Below is a small trained network, with its code and all its weights. Each question gives an input and a class and asks what happens when units are switched off, that is, made to give their printed mean instead of their output.

import numpy as np


def w(rows, s, z=0):
    codes = np.array(rows[::2]) - 128.0
    scale = np.full(codes.shape[1], s)
    scale[-1] = z or s
    return codes * scale


def f(y):
    return np.maximum(y, 0)


def log_softmax(a):
    a = a - a.max(-1, keepdims=True)
    return a - np.log(np.exp(a).sum(-1, keepdims=True))


def net(x, mask):
    res = np.array(x, float).reshape(1, 3) / 4 @ E
    y = f(res @ A[0][:, :-1].T + A[0][:, -1])
    res = res + np.where(mask, y, B[0][:, -1]) @ B[0][:, :-1]
    return log_softmax(res[-1] @ U[:, :-1].T + U[:, -1])


A, B = {}, {}
E = w([
[72,199,223],'x0',
[9,2,161],'x1',
[116,134,115],'x2',
],0.0085)
A[0] = w([
[114,119,38,36],'neuron 0',
[133,186,38,75],'neuron 1',
[248,231,101,28],'neuron 2',
[171,152,136,43],'neuron 3',
[114,153,188,53],'neuron 4',
[113,63,142,29],'neuron 5',
[203,52,126,37],'neuron 6',
[189,97,89,52],'neuron 7',
[110,210,180,89],'neuron 8',
[102,167,178,31],'neuron 9',
[159,184,108,1],'neuron 10',
[70,168,172,78],'neuron 11',
[123,140,206,60],'neuron 12',
[40,78,109,16],'neuron 13',
],0.014,0.0079)
B[0] = w([
[36,210,40,152],'neuron 0',
[110,160,159,179],'neuron 1',
[78,161,160,255],'neuron 2',
[36,216,122,148],'neuron 3',
[59,194,112,156],'neuron 4',
[40,239,156,168],'neuron 5',
[16,208,54,159],'neuron 6',
[111,141,57,162],'neuron 7',
[112,63,64,195],'neuron 8',
[11,195,38,153],'neuron 9',
[14,209,179,156],'neuron 10',
[102,89,61,181],'neuron 11',
[116,146,70,160],'neuron 12',
[20,228,185,200],'neuron 13',
],0.012,0.0098)
U = w([
[93,193,170,59],'0',
[106,151,1,61],'1',
[116,165,104,246],'2',
[156,123,142,230],'3',
[242,67,230,10],'4',
[253,59,242,10],'5',
],0.013,0.012)

Each question gives the input, the list of numbers given to net, and the class t.
The units are the neurons (one row each of A and B). Each row of codes is followed by its name. A weight is (code - 128) times the scale printed after its matrix; where a second scale follows, it is the last column's (A, B and U).
mask holds one flag per neuron, in row order. A switched-off neuron (its flag False) gives its mean, the last column of its row in B, instead of its output. The means were averaged over made-up inputs and are rounded, as every weight is.
A unit's drop is (log p(t) with every unit on - log p(t) with that unit switched off) / (log p(t) with every unit on - log p(t) with every unit switched off).
The circuit of an input: a set's keep is (log p(t) with only the set's units on - log p(t) with every unit switched off) / (log p(t) with every unit on - log p(t) with every unit switched off). Starting from the 12 units with the biggest drops (on a tie, the unit counted first), units are removed one at a time, each time the one whose removal leaves the highest keep (on an exact tie, the one counted first), for as long as the keep stays at least 0.8.
units of the circuit, in order: the units of the circuit, biggest drop first
top k neurons: the k neurons with the biggest drops, biggest first
drop when u is switched off: that unit's drop, to one decimal
input [-1,-7,-2], class 0: units of the circuit, in order -> [neuron 2]
input [8,7,-8], class 1: units of the circuit, in order -> [neuron 11; neuron 12]
input [8,-7,8], class 1: top 4 neurons -> [neuron 8; neuron 9; neuron 11; neuron 13]
input [-2,-4,0], class 0: top 4 neurons -> [neuron 2; neuron 8; neuron 11; neuron 1]
input [-6,-6,3], class 0: top 4 neurons -> [neuron 2; neuron 1; neuron 10; neuron 8]
input [-1,6,1], class 0: top 2 neurons -> [neuron 13; neuron 5]
input [1,-7,4], class 0: top 2 neurons -> [neuron 2; neuron 10]
input [-6,6,1], class 0: top 3 neurons -> [neuron 13; neuron 5; neuron 8]
input [0,-7,3], class 0: top 2 neurons -> [neuron 2; neuron 10]
input [8,-5,6], class 1: drop when neuron 8 is switched off -> 0.4
input [4,1,0], class 1: drop when neuron 2 is switched off -> 0.2
input [-2,-6,5], class 0: drop when neuron 2 is switched off -> 0.3
